Below is a small trained network, with its code and all its weights. Each question gives an input and a target symbol and asks what happens when units are switched off, that is, made to give their printed mean instead of their output.

import numpy as np


def w(rows, s, z=0):
    codes = np.array(rows[::2]) - 128.0
    scale = np.full(codes.shape[1], s)
    scale[-1] = z or s
    return codes * scale


def f(y):
    return np.maximum(y, 0)


def softmax(a):
    e = np.exp(a - a.max(-1, keepdims=True))
    return e / e.sum(-1, keepdims=True)


def log_softmax(a):
    a = a - a.max(-1, keepdims=True)
    return a - np.log(np.exp(a).sum(-1, keepdims=True))


def net(x, mask):
    ids = ['αεζητφψω'.index(c) for c in x.split()]
    T = len(ids)
    res = E[ids] + P[:T]
    r = res
    for j in range(2):
        rows = slice(2 * j, 2 * j + 2)
        q, k, v = (r @ M[0][rows].T for M in (Q, K, V))
        z = softmax(np.where(np.tri(T) > 0, q @ k.T / 2**0.5, -1e9)) @ v
        o = O[0][rows]
        res = res + np.where(mask[j], z, o[:, -1]) @ o[:, :-1]
    y = f(res @ A[0][:, :-1].T + A[0][:, -1])
    res = res + np.where(mask[2:10], y, B[0][:, -1]) @ B[0][:, :-1]
    return log_softmax(res[-1] @ U[:, :-1].T + U[:, -1])


Q, K, V, O, A, B = {}, {}, {}, {}, {}, {}
E = w([
[222,145,33,97,72],'α',
[160,130,81,182,99],'ε',
[91,151,152,202,109],'ζ',
[125,250,148,143,152],'η',
[145,166,67,97,112],'τ',
[80,80,59,59,127],'φ',
[78,188,197,28,140],'ψ',
[205,84,143,154,116],'ω',
],0.021)
P = w([
[84,2,168,141,110],'0',
[168,116,204,182,193],'1',
[106,25,195,189,39],'2',
[169,134,180,169,176],'3',
[57,58,136,133,27],'4',
[134,154,118,92,164],'5',
[38,41,103,110,45],'6',
[135,157,127,84,158],'7',
[60,48,177,167,20],'8',
[119,180,116,75,154],'9',
[51,46,172,166,19],'10',
[161,210,178,117,147],'11',
],0.008)
Q[0] = w([
[107,109,116,195,16],'head 1',
[120,203,97,118,47],'head 1',
[135,82,123,94,132],'head 2',
[147,161,61,157,253],'head 2',
],0.012)
K[0] = w([
[147,30,4,126,27],'head 1',
[157,108,86,135,134],'head 1',
[155,128,125,95,102],'head 2',
[161,53,77,170,120],'head 2',
],0.011)
V[0] = w([
[134,82,40,148,114],'head 1',
[93,169,17,123,60],'head 1',
[166,76,1,214,171],'head 2',
[121,234,159,65,152],'head 2',
],0.0066)
O[0] = w([
[131,89,72,228,175,190],'head 1',
[166,114,168,112,142,156],'head 1',
[148,160,177,189,1,2],'head 2',
[159,48,17,107,168,148],'head 2',
],0.0085,0.0035)
A[0] = w([
[89,224,199,137,255,151],'neuron 1',
[67,115,90,58,230,4],'neuron 2',
[153,236,92,176,166,121],'neuron 3',
[141,82,73,93,83,65],'neuron 4',
[103,172,80,218,166,223],'neuron 5',
[134,47,181,211,153,147],'neuron 6',
[230,177,159,101,139,79],'neuron 7',
[51,181,145,51,59,192],'neuron 8',
],0.01,0.0044)
B[0] = w([
[109,16,79,81,101,225],'neuron 1',
[222,177,112,82,177,254],'neuron 2',
[125,130,39,35,113,191],'neuron 3',
[65,89,202,126,184,187],'neuron 4',
[178,25,113,254,225,215],'neuron 5',
[68,226,103,76,75,250],'neuron 6',
[187,25,186,59,122,183],'neuron 7',
[124,174,145,115,246,207],'neuron 8',
],0.0078,0.0092)
U = w([
[200,92,254,141,148,159],'α',
[192,145,64,116,73,52],'ε',
[96,138,243,152,200,149],'ζ',
[87,73,56,116,103,170],'η',
[181,193,76,144,112,99],'τ',
[68,81,114,58,79,46],'φ',
[179,125,155,137,177,5],'ψ',
[125,207,76,97,70,254],'ω',
],0.0085,0.0043)

Each question gives the input, a string of symbols that net reads in full, and the target symbol t.
The units are the heads (2 rows each of Q, K, V and O) and the neurons (one row each of A and B). Each row of codes is followed by its name. A weight is (code - 128) times the scale printed after its matrix; where a second scale follows, it is the last column's (O, A, B and U).
mask holds one flag per unit, heads first, then neurons. A switched-off unit (its flag False) gives its mean, the last column of its rows in O or B, instead of its output. The means were averaged over made-up inputs and are rounded, as every weight is.
A unit's drop is (log p(t) with every unit on - log p(t) with that unit switched off) / (log p(t) with every unit on - log p(t) with every unit switched off).
The circuit of an input: a set's keep is (log p(t) with only the set's units on - log p(t) with every unit switched off) / (log p(t) with every unit on - log p(t) with every unit switched off). Starting from all 10 units, units are removed one at a time, each time the one whose removal leaves the highest keep (on an exact tie, the one counted first), for as long as the keep stays at least 0.8.
units of the circuit, in order: the units of the circuit, biggest drop first
top k neurons: the k neurons with the biggest drops, biggest first
which heads matter: for each layer, one digit per head in row order, 1 if its drop is at least 0.15 and else 0, layers parted by /
drop when u is switched off: that unit's drop, to one decimal
input φ α ε ω φ φ ζ, target ζ: top 4 neurons => (neuron 5; neuron 1; neuron 3; neuron 2)
input ω ω ω ω ω ω ζ, target ζ: units of the circuit, in order => (head 2; neuron 8; neuron 3)
input η ω η η ω ζ ε η α ε ψ φ, target ζ: which heads matter => 10
input ω τ ψ ω τ η, target φ: which heads matter => 10
input ψ ζ ζ ω ψ ε ζ ζ τ, target ψ: which heads matter => 01
input ζ ψ ω φ, target ζ: units of the circuit, in order => (neuron 8; head 1; head 2)
input ω ζ ζ ζ η, target η: top 2 neurons => (neuron 1; neuron 3)
input ζ ζ ω ζ, target η: top 2 neurons => (neuron 1; neuron 5)
input ω τ φ ζ η φ ζ ω ψ ψ ζ, target ψ: units of the circuit, in order => (head 2; neuron 2; neuron 5)
input η ζ ω ψ ω, target ψ: top 2 neurons => (neuron 2; neuron 4)
input η ω φ ψ φ ω α, target ψ: top 2 neurons => (neuron 4; neuron 2)
input α η α, target η: top 3 neurons => (neuron 2; neuron 4; neuron 8)
input ψ α ω ω ψ ζ α ψ φ ω ε, target ψ: top 2 neurons => (neuron 2; neuron 5)
input ω ψ ω ω τ, target ψ: top 3 neurons => (neuron 2; neuron 4; neuron 6)
input τ τ α τ φ ω ψ ω φ ψ α, target ψ: drop when neuron 2 is switched off => 0.4
input ζ ω ζ ε ω ψ, target ψ: drop when neuron 5 is switched off => -0.1
input ε τ ω ω φ ζ ω η ω, target η: drop when head 1 is switched off => 0.1
